Here is a tiny trained network, its code and every weight. The questions are about switching its units off for an input and a target symbol, where a switched-off unit gives its printed mean instead of its output.

import numpy as np


def w(rows, s, z=0):
    codes = np.array(rows[::2]) - 128.0
    scale = np.full(codes.shape[1], s)
    scale[-1] = z or s
    return codes * scale


def norm(h):
    return h / np.sqrt((h * h).mean(-1, keepdims=True) + 1e-5)


def f(y):
    return y / 2 * (1 + np.tanh(0.7978845608 * (y + 0.044715 * y**3)))


def softmax(a):
    e = np.exp(a - a.max(-1, keepdims=True))
    return e / e.sum(-1, keepdims=True)


def log_softmax(a):
    a = a - a.max(-1, keepdims=True)
    return a - np.log(np.exp(a).sum(-1, keepdims=True))


def net(x, mask):
    ids = ['βγζηλμπστψ'.index(c) for c in x.split()]
    T = len(ids)
    res = E[ids] + P[:T]
    r = norm(res)
    for j in range(3):
        rows = slice(4 * j, 4 * j + 4)
        q, k, v = (r @ M[0][rows].T for M in (Q, K, V))
        z = softmax(np.where(np.tri(T) > 0, q @ k.T / 4**0.5, -1e9)) @ v
        o = O[0][rows]
        res = res + np.where(mask[j], z, o[:, -1]) @ o[:, :-1]
    y = f(norm(res) @ A[0][:, :-1].T + A[0][:, -1])
    res = res + np.where(mask[3:7], y, B[0][:, -1]) @ B[0][:, :-1]
    return log_softmax(norm(res)[-1] @ U[:, :-1].T + U[:, -1])


Q, K, V, O, A, B = {}, {}, {}, {}, {}, {}
E = w([
[155,147,204,149,77,227],'β',
[159,133,154,254,23,41],'γ',
[91,80,145,177,134,100],'ζ',
[116,106,185,155,108,84],'η',
[15,59,78,246,117,82],'λ',
[141,103,177,148,92,122],'μ',
[101,81,146,174,120,111],'π',
[77,213,200,101,211,147],'σ',
[189,138,144,18,149,152],'τ',
[103,89,143,163,136,98],'ψ',
],0.025)
P = w([
[130,79,113,108,72,107],'0',
[150,7,146,145,154,152],'1',
[229,124,120,197,109,116],'2',
[184,64,148,216,134,133],'3',
[81,66,121,56,74,119],'4',
[136,223,81,90,58,103],'5',
[82,146,91,131,84,158],'6',
[132,60,177,110,131,123],'7',
[195,191,118,133,141,100],'8',
[106,149,109,135,150,105],'9',
],0.016)
Q[0] = w([
[139,180,114,143,132,106],'h1',
[104,166,168,115,198,158],'h1',
[122,179,147,171,113,180],'h1',
[196,94,142,148,130,118],'h1',
[173,31,155,83,178,100],'h2',
[125,158,143,129,137,150],'h2',
[92,124,103,152,110,111],'h2',
[4,137,189,71,117,205],'h2',
[242,94,93,77,176,82],'h3',
[128,158,60,166,76,140],'h3',
[99,140,118,37,98,144],'h3',
[110,56,172,91,161,185],'h3',
],0.03)
K[0] = w([
[169,177,117,139,138,116],'h1',
[114,168,123,105,160,188],'h1',
[158,149,141,173,127,187],'h1',
[139,116,82,100,69,97],'h1',
[21,86,144,51,75,145],'h2',
[151,144,155,137,124,82],'h2',
[123,132,86,155,149,188],'h2',
[193,24,243,163,219,129],'h2',
[163,128,54,5,97,87],'h3',
[219,164,120,199,120,89],'h3',
[194,75,140,133,227,132],'h3',
[95,31,171,80,141,155],'h3',
],0.027)
V[0] = w([
[152,105,71,129,195,6],'h1',
[87,105,146,141,110,100],'h1',
[126,112,115,131,128,114],'h1',
[168,91,110,156,50,186],'h1',
[107,141,109,157,140,107],'h2',
[126,134,167,145,130,86],'h2',
[137,86,106,93,100,108],'h2',
[150,159,89,89,177,96],'h2',
[145,156,120,156,77,179],'h3',
[153,136,31,144,154,152],'h3',
[184,128,151,74,97,159],'h3',
[107,149,74,97,179,169],'h3',
],0.024)
O[0] = w([
[87,209,172,29,1,83,103],'h1',
[119,127,157,154,103,182,199],'h1',
[117,130,149,115,110,121,132],'h1',
[50,139,195,204,213,128,146],'h1',
[109,109,138,98,138,73,114],'h2',
[167,146,71,113,141,98,197],'h2',
[144,146,176,163,155,113,150],'h2',
[153,53,123,169,104,119,19],'h2',
[118,74,125,135,145,215,117],'h3',
[86,133,224,172,121,137,6],'h3',
[107,190,90,84,82,202,145],'h3',
[41,201,174,137,140,97,14],'h3',
],0.017)
A[0] = w([
[136,85,139,184,53,169,127],'n1',
[161,149,161,100,173,154,252],'n2',
[118,146,111,228,57,136,40],'n3',
[2,92,40,177,84,90,109],'n4',
],0.036,0.0035)
B[0] = w([
[126,204,126,119,157,85,198],'n1',
[89,112,112,96,119,115,248],'n2',
[233,141,117,150,166,85,172],'n3',
[48,145,5,168,96,36,209],'n4',
],0.035,0.011)
U = w([
[82,187,120,119,116,189,194],'β',
[101,146,77,61,255,70,3],'γ',
[136,98,152,121,126,81,125],'ζ',
[223,53,49,115,85,138,103],'η',
[121,92,182,151,126,100,204],'λ',
[113,95,94,165,204,174,174],'μ',
[59,46,129,71,172,77,88],'π',
[65,127,42,224,71,77,135],'σ',
[199,220,137,178,171,94,98],'τ',
[151,112,163,146,62,105,168],'ψ',
],0.0089,0.0052)

Each question gives the input, a string of symbols that net reads in full, and the target symbol t.
The units are the heads (4 rows each of Q, K, V and O) and the neurons (one row each of A and B). Each row of codes is followed by its name. A weight is (code - 128) times the scale printed after its matrix; where a second scale follows, it is the last column's (O, A, B and U).
mask holds one flag per unit, heads first, then neurons. A switched-off unit (its flag False) gives its mean, the last column of its rows in O or B, instead of its output. The means were averaged over made-up inputs and are rounded, as every weight is.
A unit's drop is (log p(t) with every unit on - log p(t) with that unit switched off) / (log p(t) with every unit on - log p(t) with every unit switched off).
The circuit of an input: a set's keep is (log p(t) with only the set's units on - log p(t) with every unit switched off) / (log p(t) with every unit on - log p(t) with every unit switched off). Starting from all 7 units, units are removed one at a time, each time the one whose removal leaves the highest keep (on an exact tie, the one counted first), for as long as the keep stays at least 0.8.
circuit, biggest first: the units of the circuit, biggest drop first
unit that matters most: the unit with the biggest drop
top k neurons: the k neurons with the biggest drops, biggest first
drop when u is switched off: that unit's drop, to one decimal
input τ η μ π η γ σ η μ, target γ: unit that matters most -> n1
input η π ψ ζ, target η: circuit, biggest first -> [h3 n4]
input η η π τ σ ψ τ η η π, target τ: circuit, biggest first -> [h2 n1 n3]
input μ η τ β λ η π, target β: circuit, biggest first -> [h3 h2 h1]
input η τ η τ σ γ τ η η μ, target τ: circuit, biggest first -> [h2 n1]
input σ η η σ γ η λ η γ μ, target λ: circuit, biggest first -> [h3 n4]
input η η σ τ η η η, target τ: top 2 neurons -> [n3 n1]
input σ γ σ σ η σ σ η μ, target σ: circuit, biggest first -> [h2 h3]
input τ η π μ ζ, target η: top 3 neurons -> [n4 n1 n2]
input π σ η η, target π: top 2 neurons -> [n2 n4]
input γ β σ η, target γ: top 3 neurons -> [n1 n4 n2]
input η η σ ψ, target η: top 2 neurons -> [n4 n1]
input μ η η, target μ: circuit, biggest first -> [h1 n4]
input η η σ η η γ γ σ π, target γ: top 3 neurons -> [n1 n4 n3]
input η η β τ λ γ, target τ: unit that matters most -> h3
input η γ γ η σ η ψ μ, target σ: circuit, biggest first -> [h3 h2 n4]
input η η γ η η η, target γ: top 2 neurons -> [n1 n4]
input β η η τ γ ψ η, target τ: top 3 neurons -> [n1 n4 n2]
input π σ π ψ, target π: top 2 neurons -> [n2 n4]
input σ η η π γ σ ψ, target π: unit that matters most -> h2
input ψ σ τ η, target ψ: top 3 neurons -> [n4 n1 n3]
input τ τ η π η σ, target η: drop when h2 is switched off -> 0.0
input ζ η σ η η ζ β β, target μ: drop when h1 is switched off -> 1.1
input β ψ μ η σ η η η μ, target η: drop when n1 is switched off -> 0.1
